Below are the code and all the weights of a small trained network. Each question names an input and a class and asks about switching units off, where a switched-off unit gives its printed mean instead of its output.

import numpy as np


def w(rows, s, z=0):
    codes = np.array(rows[::2]) - 128.0
    scale = np.full(codes.shape[1], s)
    scale[-1] = z or s
    return codes * scale


def f(y):
    return y / 2 * (1 + np.tanh(0.7978845608 * (y + 0.044715 * y**3)))


def log_softmax(a):
    a = a - a.max(-1, keepdims=True)
    return a - np.log(np.exp(a).sum(-1, keepdims=True))


def net(x, mask):
    res = np.array(x, float).reshape(1, 7) / 4 @ E
    y = f(res @ A[0][:, :-1].T + A[0][:, -1])
    res = res + np.where(mask, y, B[0][:, -1]) @ B[0][:, :-1]
    return log_softmax(res[-1] @ U[:, :-1].T + U[:, -1])


A, B = {}, {}
E = w([
[116,206,200,63,149,50,133],'x0',
[81,30,150,135,168,81,53],'x1',
[127,126,136,122,125,137,123],'x2',
[112,132,121,119,126,143,115],'x3',
[10,102,163,177,86,129,182],'x4',
[139,128,101,141,106,83,140],'x5',
[139,126,137,135,137,123,138],'x6',
],0.014)
A[0] = w([
[152,132,128,122,120,106,120,164],'n1',
[192,241,144,70,118,131,125,188],'n2',
[120,94,120,106,161,83,55,175],'n3',
[36,175,204,92,107,60,167,42],'n4',
[163,193,109,97,107,145,151,226],'n5',
[137,133,140,129,116,101,153,128],'n6',
[154,139,148,93,167,66,38,132],'n7',
[143,135,145,117,143,128,96,112],'n8',
[166,184,149,73,150,83,78,129],'n9',
[138,129,124,117,79,133,126,165],'n10',
[100,120,112,182,56,222,229,189],'n11',
[218,79,77,137,124,172,84,217],'n12',
[138,166,132,111,119,155,146,188],'n13',
[211,107,63,146,141,164,71,218],'n14',
[77,161,168,128,113,97,134,70],'n15',
[114,89,138,123,150,95,94,148],'n16',
[123,88,126,154,110,137,148,168],'n17',
[61,3,121,186,133,122,108,147],'n18',
[141,178,119,135,107,163,177,253],'n19',
[129,76,138,165,121,150,136,105],'n20',
],0.016,0.0067)
B[0] = w([
[116,124,133,107,126,143,120,148],'n1',
[62,223,103,84,85,147,91,235],'n2',
[118,79,148,89,176,120,175,208],'n3',
[178,177,141,158,215,210,140,226],'n4',
[107,214,108,121,93,144,88,202],'n5',
[127,139,117,136,133,140,109,143],'n6',
[108,48,139,54,147,116,161,213],'n7',
[130,108,120,102,136,118,137,147],'n8',
[79,134,112,72,88,80,113,206],'n9',
[144,132,127,143,127,126,134,142],'n10',
[206,56,96,168,44,70,128,227],'n11',
[154,169,148,187,191,186,136,228],'n12',
[136,175,111,129,116,135,128,168],'n13',
[179,181,145,156,200,165,145,227],'n14',
[160,161,138,151,172,143,142,173],'n15',
[110,106,147,116,173,121,138,185],'n16',
[120,119,134,143,94,124,94,164],'n17',
[2,144,151,152,121,107,81,251],'n18',
[180,172,96,161,83,132,117,197],'n19',
[80,131,125,142,119,106,115,165],'n20',
],0.027,0.024)
U = w([
[171,187,78,171,136,165,131,242],'0',
[2,165,101,134,100,83,51,164],'1',
[76,115,174,171,228,140,148,140],'2',
[88,85,103,24,140,71,186,4],'3',
[147,94,66,172,61,56,123,54],'4',
],0.0094,0.0021)

Each question gives the input, the list of numbers given to net, and the class t.
The units are the neurons (one row each of A and B). Each row of codes is followed by its name. A weight is (code - 128) times the scale printed after its matrix; where a second scale follows, it is the last column's (A, B and U).
mask holds one flag per neuron, in row order. A switched-off neuron (its flag False) gives its mean, the last column of its row in B, instead of its output. The means were averaged over made-up inputs and are rounded, as every weight is.
A unit's drop is (log p(t) with every unit on - log p(t) with that unit switched off) / (log p(t) with every unit on - log p(t) with every unit switched off).
The circuit of an input: a set's keep is (log p(t) with only the set's units on - log p(t) with every unit switched off) / (log p(t) with every unit on - log p(t) with every unit switched off). Starting from the 12 units with the biggest drops (on a tie, the unit counted first), units are removed one at a time, each time the one whose removal leaves the highest keep (on an exact tie, the one counted first), for as long as the keep stays at least 0.8.
units of the circuit, in order: the units of the circuit, biggest drop first
most important unit: the unit with the biggest drop
top k neurons: the k neurons with the biggest drops, biggest first
drop of u: that unit's drop, to one decimal
input [1,-5,-4,3,-3,3,2], class 1: top 2 neurons -> (n2; n4)
input [1,8,6,-5,-3,2,6], class 3: units of the circuit, in order -> (n7)
input [1,-3,-6,0,-8,-5,4], class 1: top 3 neurons -> (n2; n9; n4)
input [-4,-8,-1,3,1,5,1], class 4: top 2 neurons -> (n11; n4)
input [5,0,-2,6,1,3,2], class 0: top 2 neurons -> (n18; n4)
input [-2,4,-7,5,0,3,-7], class 2: top 2 neurons -> (n2; n9)
input [0,5,2,-3,-5,6,-1], class 2: top 2 neurons -> (n12; n14)
input [5,-2,-2,-8,2,-7,5], class 0: top 2 neurons -> (n18; n4)
input [4,-6,-3,-1,0,8,2], class 1: top 4 neurons -> (n2; n14; n12; n9)
input [7,7,-2,4,1,-7,-7], class 2: top 2 neurons -> (n4; n11)
input [-1,1,-5,-2,-3,8,4], class 2: top 2 neurons -> (n11; n19)
input [6,-8,8,5,3,7,8], class 0: drop of n4 -> 0.5
input [-5,0,-7,5,8,5,1], class 4: drop of n2 -> 0.3
input [1,-2,-8,1,-3,3,7], class 1: drop of n2 -> 0.8
input [-1,0,3,-1,3,-8,-6], class 4: most important unit -> n2
